In the rows, zero is written as 128.
Two labels a row
[129 109 116 149  85 129 164  94 138 118 135 149 131 119  19 122 132 149
 103  87 197 116 130 124 157 114 137 132 147 136 100  90 173 104 103 135
 117 123 127  94 103  45 127 103 113 184 115 125  20 141 119 118 128 140
 142 148 166 122 129 145 121 135 100  94 150 124 170 139 102 161] : rp/(31)
[138 129 114 138  87 126 112 103 143 120 139 151 126 120  89 109 126 120
 155 155 142  77 108 115 122 126 124 138 142 176 158  94 140 125 130 157
  96 129 146 126  98 112 135 112 152 143 116 149  94 143 149 131 148 105
 110 145 147 105 110 144 115 102 145 138 154 134  97 144 120 136] : rp/(31)
[108 122 138 135 148 129 166 125 142 149 149 126 132 121 148 110 135  74
 124  63 122 137 139 143 140 125 144 119 130 105  93 104 111 143  90 114
 133 142 122 118 104 117 139 166 134  96 146 121 134 119 107 120 122 138
 120 116 130 142 140 134 136 127 124 145 160 134 144 173 128 145] : Mj/(31)
[134 107 124 140 124 143 140  99 139 122 128 145 126 125  86 128 135 146
 110  96 136 153 136 114 124 128 136 130 132 143 133 118 177 126 111 130
 143 132 131 101 111  98 115 140 134 161 149 131  58 120 122 141 127 130
 138 146 129 131 132 143 127 114 125 138 140 125 146 136 126 149] : rp/(31)
[137 131 128 128  27 128 132 139 136 139 131 130 130 133 126 121 117 125
 144 157 133  88 125 126 131 133 126 131 100 131 122 129 125 127 137 141
 105 134 142 141 126 124 133 114 114 108 138 146 183 138 128 127 131 115
 134 117 138 135 127 142 122 121 142 121 131 121 103 125 130 117] : gm/(30)
[136 128 125 136 114 141 154 107 139 114 125 138 138 122 111 116 129 142
 109 142 160  50 112 125 126 122 129 120 132 167 107 100  93 129 110 123
 112 126 152 125 112 111 122 111 123 119 161 130  50 119 116 146 128 134
 146 144 153 124 118 135 124  72 116 130 130 140 136 155 110 147] : rp/(30)
[133 137 117 126 136 134 164 109 137 121 108 133 123 122  89 134 131 160
 108 128 156  77 119 101 126 134 127 122 123 151 100 117 142 119 117 127
 126 133 131 119 145  85 135 113 117 155 160 132 112 122 119 137 125 127
 145 153 204 112 133 137 120 129 118 109 127 111 140 148 122 145] : rp/(22)
[136 127 113 145  65 136 148 103 146  93 130 123 118 108  37  24 124 147
 101  29 156 127 145 115 126 124 168 131 109  92  45 103 134 127 112 147
 122 121 119  91 136  95 123  99 101 133 168 134 126 141 116 158 130 112
 148 146 146  94 124 143 114 132  83 136 149 100 188 138 104 136] : Mj/(22)
[138 143 122 133 113 139 168 116 137 108 129 128 129 128 104 110 133 157
 107  80 137 102 135 127 134 119 139 109 145 126  87 126 131 134 114 124
 127 125 123 110 115  98 125 124 125 127 166 138  89 118 114 126 118 130
 139 141 137 119 127 125 117 113 112 137 136 135 158 154 112 157] : rp/(22)
[109 123 136 129 143 142 143 129 125 137 144 136 132 130  55 119 172 152
 130 128 129  96 147 137 142 121 150 141 116 128  75 101 144 125 109 133
 131 146 113 108 120  57 135 127 121 140 156 120 136 118 127 124 135 128
 127 136 143 126 138 136 111 132 115 115 153 119 129 145 123 131] : gm/(31)
[121 130 134 134 108 150 103 124 139 115 119 145 129 129 117 122 141 133
 122  91 134 125 127 119 138 123 146 110 129 104 126 130 152 132 129 135
 108 126 130 106 111 148 108  92 140 118 126 141  97 116 119 130 137 112
 142 123 131 115 122 141 126  95 127 147 139 127 152 123 122 129] : Mj/(30)
[131 141 133 119 157 128 149 116 135 152 102 126 135 131 149 141 195 144
 114 199 147  54 112 140 126 126 129 116 127 148 107 136 112 122 135 125
 112 134 132 126 145 104 132 111 131 129 167 137 112 112 123 129 122 132
 141 145 147 116 132 137 117 105 126 108 119 112 127 136 103 142] : qb/(22)
[127 118 112 133  32 126 167 116 130 118 142 134 143 119  38 118 146 103
  92 126 161  81 128 127 129 131 126 134 133 134  76  91 108 135 103 133
 117 149  94 115 128  18 123 129 120 161 105 131 119 131 116 132 141 139
 138 140 152 117 132 125 106 107 112  87 156 115 157 155 115 146] : qb/(31)
[136 127 128 118 129 137 145 138 120 129 130 119 125 126 110 138 130 131
 124 152 137  89 112 126 143 125 121 125 144 127  78 141 103 126 126 122
 133 120 125 136 157  86 123 109 122 139 165 141 111 117 122 137 153 129
 127 108 134 121 141 126 117 130 124 113 102 142 146 143 132 139] : qb/(30)
[132 131 120 110 169 143 167 128 140 126 129 108 139 130 150 128 118 169
  96 117 120  75 123 164 134 144 111 104 133 132  81 142  93 128 101 110
 139 148 124 117 139  78 124 120 130  97 180 134  74  94  99 127 144 136
 126 130 142 125 133 132 117 114 121 140 113 134 158 158 118 166] : qb/(22)
[111 139 128 113 229 134 186 123 137 138 119 135 143 114 193 136 108 202
  98 117 142  61 120 154 122 133 113  96 154 145 132 156 160 135 144 120
 131 129 142 104 116 123 133 131 144 114 153 152 102 106 112 115 146 121
 129 126 136 115 146 123 113 109 145 132 109 130 109 147 145 160] : qb/(22)
[129 134 130 121 123 128 162 121 122 127 126 120 139 114 117 132 131 148
 100 129 100  74 114 128 135 126 129 125 144 149  94 123 113 121 125 123
 129 118 131 129 147  72 120 124 119 145 140 133  89  99 112 123 149 120
 136 139 148 115 140 131 104 109 119 111 107 122 147 147 114 157] : qb/(22)
[127 127 110 140 104 134 136 114 141 113 133 116 119 110  42  98 124 139
 109 102 140 104 137 116 137 132 130 128 120 133  95 112 174 125  78 139
 120 124 131  89 136  79 133 101 124 142 175 145 141 123 107 149 131 115
 137 138 150 126 139 137 109 116 112 125 154  99 149 141 120 148] : rp/(22)
[132 126 116 134 120 129 154 115 128 121 128 124 132 127 102 130 124 147
 110 159 144  78 152 135 135 118 131 125 128 133  74 121  95 130 127 127
 101 117 120 130 142  89 123 127 120 115 155 123  95 120 121 129 135 127
 136 129 132 114 133 134 108 112 109 115 130 127 145 154 108 153] : qb/(30)
[123 149 123 119 124 145 153 127 127 115 103 153 129 101 148  93 105 134
 135  65 135 122 119 128 130 126 122 104 151 109 143 110 125 152 119 124
 118 124 149 110 115 161 124 131 136 114 141 159 160 136 105 130 152 129
 113 115 252 125 138 125 116 103 139 137 120 112 125 128 128 141] : Mj/(22)
[118 121 120 140 142 134 158 132 136 134 146 130 136 133 110 135 132 147
 116 128 133 115 129 130 127 128 149 127 118 133 113 128 141 130 129 131
 128 134 120 116 129  96 124 142 127 138 143 122 101 116 129 125 138 130
 128 132 129 116 131 135 110  99 136 125 132 134 146 164 126 149] : qb/(31)
[115 130  97 121 145 141 168 122 130 126 120 122 131 137 125 128 136 164
  90  73 130 113 126 131 139 109 130 110 148 111  89 138 134 133 124 115
 126 122 114 108 131  81 148 138 133 117 144 125 140 116 121 118 142 138
 126 124 128 115 148 130 109 116 120 122 117 134 155 160 128 169] : rp/(22)
[105  99 146 144 194 140 188  95 145 120 150 140 132 128  59 106 121 200
 101 153 166  98 127 131 147 133 158 122 128 119  40 101 168 123 101 121
 138 127 115  93 133  41 133 132  90 145 199 105  95 125 132 115 126 158
 131 135 143 115 149 137  97 131  95 107 157 116 152 172 119 145] : gm/(31)
[121 117 118 133  97 141 173 118 132 111 157 129 132 113  61 117 129 134
  94  82 151 141 144 138 139 124 164 128 122 128  89  85 130 129  79 117
 120 122 123 110 125  83 125 137 103 156 174 132  77 116 120 132 106 136
 130 150 147 133 130 138 125 110  92 125 158 136 162 119 116 155] : rp/(31)
[126 103 123 139 149 139 143  99 137 111 129 127 124 117  50 143 121 176
  98 111 173 109 142 123 124 116 142 140 116 139  95 108 189 118 106 134
 156 116 108  98 131  84 127 134 107 159 172 121  59 108 127 140 110 142
 150 162 139 101 138 130 123 135 104 115 153 131 152 136 121 170] : rp/(31)
[120 132 133 152 152 141 141 112 145 121 110 122 119 129  95 116 148 159
 120 125 139  89 123 131 119 127 129 114  91 121 108 121 129 120 110 131
 118 121 126 119 120 118 128 104 120 107 167 130  84 117 123 142 141 118
 132 140 139 127 131 137 125 127 119 135 119 129 162 144 114 198] : rp/(30)
[133 126 122 127 130 140 136 121 133 116 132 122 138 124  65 118 137 157
 135  95 151 115 136 131 135 131 139 125 122 105 104 130 147 113  96 136
 128 135 123 104 133 114 130 114 112 113 172 129 125 131 116 139 133 127
 132 127 140 137 139 129 125 136  85 131 133 112 163 140 120 113] : rp/(30)
[111 115 120 137 134 135 152 114 135 112 132 132 131 123  84 123 119 152
 109 126 152 127  84 144 136 134 145 129 119 160 108 116 148 123 122 132
 123 122 126 128 131  94 123 134 102 161 140 116  39 111 126 137 114 128
 142 154 143 120 130 130 118 108 113 124 158 126 140 156 101 162] : rp/(31)
[138 136 119 119  93 148 137 118 137 110 120 120 130 121  50  96 129 152
  90  76 123 120 124 135 140 123 141 118 117  84  69 131 139 123 102 125
 128  86 132 109 122  97 126 101 115 111 182 128 141 135 200 154 137 123
 152 121 149 142 131 133 123 133 108 158 149 114 190 139 111 151] : Mj/(30)
[121 119 124 133 135 142 159 111 141 123 144 132  98 116  84 165 122 158
 125 140 161  91 143 127 132 131 109 124 129 155 104 105 140 127 108 139
 129 128 124 105 121  63 134 130 115 147 152 137  90 125 129 125 127 143
 135 138 141 118 128 143 117 104 122 108 138 128 133 156 119 136] : rp/(31)
[122 130 123 119  98 136 155 129 137 115 130 129 134 129  51 122 129 125
  84  84 135  84 100 141 136 131 125 123 132 151  88 122 151 120  88 132
 120 135 108 124 136  52 138 124 111 134 131 119 103 113 110 143 122 130
 139 141 150 120 147 146 113  96 123 127 121 107 158 154 112 174] : rp/(22)
[131 144 134 126 157 133 145 133 132 132 125 134 130 128 105 118 115 150
 107 112 109  93 120 120 141 126 138 119 131 131  96 144 173 121 115 136
 113 134 131 120 102  99 126 106 138 114 169 131 126 127 133 139 133 104
 128 138 135 120 128 135 122 114 119 135 131 130 116 145 120 144] : rp/(22)
[112 117 125 133 206 138 166 131 132 122 123 137 142 137 188 122 134 169
 108  68 120 124 124 132 136 126 122  82 145 110 126 162 142 134 135 106
 127 128 137 106  91 156 133 144 151  92 138 128  84 112 111 113 145 127
 120 114 128 121 132 124 131 112 143 157 124 157 162 144 140 161] : rp/(22)
[139 138 123 116  96 116 143 133 131 132 117 129 142 124 123 141 119 130
 156 161 146  50 100 131 123 123 104 121 135 155 131 137  96 122 132 139
 111 120  79 134 133  97 132 112 132 130 141 150 127 128 110 131 143 126
 149 148 144 117 122 127 113 100 129 102 121 118 113 143 122 145] : qb/(30)

Two labels a row
[130 134 134 127 123 140 128 128 121 126 134 133 124 119 128 128 131 128
 122 124 125 132 127 126 132 123 116 128 126 131 115 108 124 132 128 143
 129 133 152 126 148 111 137 116 126 125 135 154 128 128 117 129 124 120
 131 115 124 138 112 129 123 164 123 142 121 128 126 128 123 125] : V/S
[131 135 136 128 130 143 130 110 118 125 134 119 121 169 125 117 123 124
 113  99 147 172 126 117 118 133 124 128 130 136 135 124 139 126 125 105
 126 127 139 126 153 111 156 112 139 122 122 151 107 133 130 127 134 107
 134 128 137 152 124 136 117 128 124 146 110 129 134 126 128 125] : V/S
[126 138 129 133 127 143 134 143 118 135 110 129  87  78 135 132 125 132
 116 129 116 119 127 131 130 112 118 127 135 131 130 119 146 154 128 145
 133 136 169 127 143 109 145 122 116 134 135 158 121 122 138 129 137 114
 140 126 128 132  98 129 140 166 123 144 117 127 138 126 129 129] : C/W
[132 136 135 136 130 137 151 107 120 121 135 142 124 148 139 115 122 129
 114 106 136 154 130 131 127 128 125 124 134 114 131 115 141 136 139 114
 132 122 143 125 148 110 158 121 144 113 136 149 118 122 123 132 130 110
 121 118 129 142 129 131 129 138 123 162 124 123 150 123 131 134] : C/S
[126 137 130 123 123 138 131 113 123 125 127 118 121 142 123 123 129 128
 118 114 116 160 127 125 129 132 125 118 129 128 137 129 125 135 121 111
 126 127 137 132 170 120 141 120 123 128 126 153 123 118 130 135 130 119
 133 135 133 141 106 131 113 116 129 136 122 133 132 127 132 131] : V/S
